Here is a tiny trained network, its code and every weight. The questions are about switching its units off for an input and a class, where a switched-off unit gives its printed mean instead of its output.

import numpy as np


def w(rows, s, z=0):
    codes = np.array(rows[::2]) - 128.0
    scale = np.full(codes.shape[1], s)
    scale[-1] = z or s
    return codes * scale


def norm(h):
    return h / np.sqrt((h * h).mean(-1, keepdims=True) + 1e-5)


def f(y):
    return y / 2 * (1 + np.tanh(0.7978845608 * (y + 0.044715 * y**3)))


def log_softmax(a):
    a = a - a.max(-1, keepdims=True)
    return a - np.log(np.exp(a).sum(-1, keepdims=True))


def net(x, mask):
    res = np.array(x, float).reshape(1, 5) / 4 @ E
    u = 0
    for l in range(2):
        y = f(norm(res) @ A[l][:, :-1].T + A[l][:, -1])
        res = res + np.where(mask[u : u + 4], y, B[l][:, -1]) @ B[l][:, :-1]
        u += 4
    return log_softmax(norm(res)[-1] @ U[:, :-1].T + U[:, -1])


A, B = {}, {}
E = w([
[160,165,194,173,64,198,47],'x0',
[165,98,149,141,141,97,177],'x1',
[142,140,108,189,127,123,31],'x2',
[26,54,216,255,75,168,154],'x3',
[138,230,120,220,37,81,144],'x4',
],0.006)
A[0] = w([
[219,181,246,119,53,247,75,132],'0.n1',
[245,137,106,148,153,252,153,170],'0.n2',
[94,175,71,133,197,89,137,254],'0.n3',
[233,253,165,195,66,71,160,212],'0.n4',
],0.0052,0.0025)
B[0] = w([
[99,149,55,138,182,106,223,215],'0.n1',
[113,76,146,200,151,91,225,164],'0.n2',
[1,136,157,137,57,128,152,221],'0.n3',
[88,95,139,63,88,128,141,253],'0.n4',
],0.0091,0.0041)
A[1] = w([
[217,2,154,76,235,224,84,147],'1.n1',
[116,184,63,148,114,151,188,2],'1.n2',
[123,121,187,12,224,167,46,236],'1.n3',
[206,246,145,7,167,67,86,103],'1.n4',
],0.0062,0.0025)
B[1] = w([
[117,162,113,97,34,109,99,254],'1.n1',
[127,67,110,91,105,120,140,152],'1.n2',
[53,186,162,176,36,137,98,235],'1.n3',
[145,194,201,254,193,60,195,216],'1.n4',
],0.0085,0.0037)
U = w([
[130,141,118,117,10,141,111,185],'0',
[90,127,66,169,141,135,150,251],'1',
[117,125,132,158,102,125,125,209],'2',
[109,155,182,182,160,138,125,228],'3',
[130,132,108,156,97,131,108,251],'4',
[181,112,81,129,141,162,97,5],'5',
[153,109,93,147,182,141,96,5],'6',
],0.011,0.0026)

Each question gives the input, the list of numbers given to net, and the class t.
The units are the neurons (one row each of A and B). Each row of codes is followed by its name. A weight is (code - 128) times the scale printed after its matrix; where a second scale follows, it is the last column's (A, B and U).
mask holds one flag per neuron, layer by layer. A switched-off neuron (its flag False) gives its mean, the last column of its row in B, instead of its output. The means were averaged over made-up inputs and are rounded, as every weight is.
A unit's drop is (log p(t) with every unit on - log p(t) with that unit switched off) / (log p(t) with every unit on - log p(t) with every unit switched off).
The circuit of an input: a set's keep is (log p(t) with only the set's units on - log p(t) with every unit switched off) / (log p(t) with every unit on - log p(t) with every unit switched off). Starting from all 8 units, units are removed one at a time, each time the one whose removal leaves the highest keep (on an exact tie, the one counted first), for as long as the keep stays at least 0.8.
circuit, biggest first: the units of the circuit, biggest drop first
k most important neurons: the k neurons with the biggest drops, biggest first
top k neurons in layer l: the k neurons of layer l with the biggest drops, biggest first
drop when u is switched off: that unit's drop, to one decimal
input [-2,5,-2,-6,-4], class 3: circuit, biggest first : [1.n4 0.n1]
input [-2,5,-3,-6,-7], class 0: circuit, biggest first : [1.n1 1.n3]
input [-5,4,1,1,-8], class 0: circuit, biggest first : [1.n1 0.n1 1.n3]
input [3,-3,5,5,-7], class 0: 2 most important neurons : [1.n1 0.n3]
input [1,-1,-6,-3,-6], class 0: circuit, biggest first : [1.n1 0.n1]
input [3,0,-1,-6,0], class 3: 2 most important neurons : [1.n4 1.n1]
input [2,3,-2,4,-7], class 0: top 2 neurons in layer 1 : [1.n1 1.n4]
input [-7,6,-1,-1,-7], class 0: top 2 neurons in layer 0 : [0.n1 0.n2]
input [6,0,8,-8,-7], class 3: 2 most important neurons : [1.n4 0.n4]
input [7,2,7,4,0], class 1: circuit, biggest first : [0.n1 1.n3]
input [5,1,-2,2,4], class 1: 3 most important neurons : [0.n1 1.n1 1.n3]
input [3,1,-1,-8,-7], class 3: 2 most important neurons : [1.n4 0.n4]
input [-5,4,-4,-6,-7], class 0: 2 most important neurons : [1.n1 1.n3]
input [7,7,-6,-3,-8], class 0: 4 most important neurons : [1.n1 1.n3 1.n4 0.n3]
input [-4,0,-6,0,-8], class 0: circuit, biggest first : [1.n1 0.n1 1.n3]
input [8,-3,-6,4,5], class 1: 2 most important neurons : [0.n1 1.n1]
input [5,4,-5,1,-4], class 1: top 3 neurons in layer 0 : [0.n1 0.n2 0.n4]
input [-2,-4,-1,-7,6], class 3: top neuron in layer 0 : [0.n1]
input [-8,5,4,-3,-8], class 0: top 2 neurons in layer 0 : [0.n1 0.n2]
input [1,1,-1,-5,-1], class 3: 2 most important neurons : [1.n4 0.n1]
input [8,-8,-4,-2,-4], class 1: circuit, biggest first : [0.n1]
input [2,-5,-1,-8,-7], class 3: drop when 0.n4 is switched off : 0.2
input [-1,2,7,-7,-2], class 3: drop when 0.n2 is switched off : 0.0
input [8,7,4,2,0], class 1: drop when 1.n4 is switched off : 0.1
